Below is a small trained network, with its code and all its weights. Each question gives an input and a class and asks what happens when units are switched off, that is, made to give their printed mean instead of their output.

import numpy as np


def w(rows, s, z=0):
    codes = np.array(rows[::2]) - 128.0
    scale = np.full(codes.shape[1], s)
    scale[-1] = z or s
    return codes * scale


def f(y):
    return np.maximum(y, 0)


def log_softmax(a):
    a = a - a.max(-1, keepdims=True)
    return a - np.log(np.exp(a).sum(-1, keepdims=True))


def net(x, mask):
    res = np.array(x, float).reshape(1, 8) / 4 @ E
    y = f(res @ A[0][:, :-1].T + A[0][:, -1])
    res = res + np.where(mask, y, B[0][:, -1]) @ B[0][:, :-1]
    return log_softmax(res[-1] @ U[:, :-1].T + U[:, -1])


A, B = {}, {}
E = w([
[103,184,52,17],'x0',
[130,129,128,128],'x1',
[98,243,66,217],'x2',
[90,247,217,88],'x3',
[127,129,128,129],'x4',
[126,126,128,129],'x5',
[129,129,129,129],'x6',
[123,125,127,129],'x7',
],0.015)
A[0] = w([
[159,72,183,80,231],'n0',
[163,106,7,132,206],'n1',
[83,166,238,111,191],'n2',
[148,49,140,79,193],'n3',
[74,187,112,44,79],'n4',
[180,54,96,120,247],'n5',
[154,104,177,189,254],'n6',
[170,164,64,49,149],'n7',
[132,67,120,186,208],'n8',
[91,222,130,177,127],'n9',
[128,100,77,86,90],'n10',
[144,76,145,40,230],'n11',
],0.015,0.0072)
B[0] = w([
[171,47,106,20,227],'n0',
[9,154,146,204,232],'n1',
[229,166,189,35,252],'n2',
[113,80,57,49,221],'n3',
[139,175,16,40,239],'n4',
[109,76,61,132,227],'n5',
[245,84,97,170,228],'n6',
[73,163,104,81,226],'n7',
[171,97,72,179,215],'n8',
[214,167,84,197,248],'n9',
[38,133,103,134,173],'n10',
[100,129,140,18,234],'n11',
],0.012,0.02)
U = w([
[170,89,22,120,91],'0',
[202,60,212,89,180],'1',
[43,61,123,93,83],'2',
[113,126,145,58,7],'3',
[138,68,125,251,255],'4',
[201,149,184,196,137],'5',
[28,165,124,190,186],'6',
],0.015,0.0038)

Each question gives the input, the list of numbers given to net, and the class t.
The units are the neurons (one row each of A and B). Each row of codes is followed by its name. A weight is (code - 128) times the scale printed after its matrix; where a second scale follows, it is the last column's (A, B and U).
mask holds one flag per neuron, in row order. A switched-off neuron (its flag False) gives its mean, the last column of its row in B, instead of its output. The means were averaged over made-up inputs and are rounded, as every weight is.
A unit's drop is (log p(t) with every unit on - log p(t) with that unit switched off) / (log p(t) with every unit on - log p(t) with every unit switched off).
The circuit of an input: a set's keep is (log p(t) with only the set's units on - log p(t) with every unit switched off) / (log p(t) with every unit on - log p(t) with every unit switched off). Starting from all 12 units, units are removed one at a time, each time the one whose removal leaves the highest keep (on an exact tie, the one counted first), for as long as the keep stays at least 0.8.
circuit, biggest first: the units of the circuit, biggest drop first
top k neurons: the k neurons with the biggest drops, biggest first
drop of u: that unit's drop, to one decimal
input [5,-1,0,7,-6,-6,4,3], class 3: circuit, biggest first => (n2)
input [-6,5,1,-8,-5,-6,4,-1], class 4: circuit, biggest first => (n4 n1)
input [1,7,-3,8,3,-2,1,-4], class 3: top 2 neurons => (n4 n6)
input [0,7,-8,8,-3,-7,-1,-7], class 1: top 4 neurons => (n2 n0 n1 n7)
input [1,4,-6,6,-3,2,-5,-8], class 3: top 2 neurons => (n6 n11)
input [3,4,1,-5,-6,-6,8,-5], class 6: top 2 neurons => (n1 n0)
input [-4,3,1,-5,8,0,-4,-2], class 4: drop of n4 => 0.3
input [1,1,-6,-3,-7,-6,0,-7], class 2: top 2 neurons => (n9 n11)
input [-2,2,7,4,-7,-5,-6,2], class 5: drop of n8 => 0.0
input [-3,2,-1,1,-1,4,1,4], class 1: drop of n4 => 0.3
input [-5,8,1,-5,2,-8,-3,-7], class 4: drop of n4 => 0.3
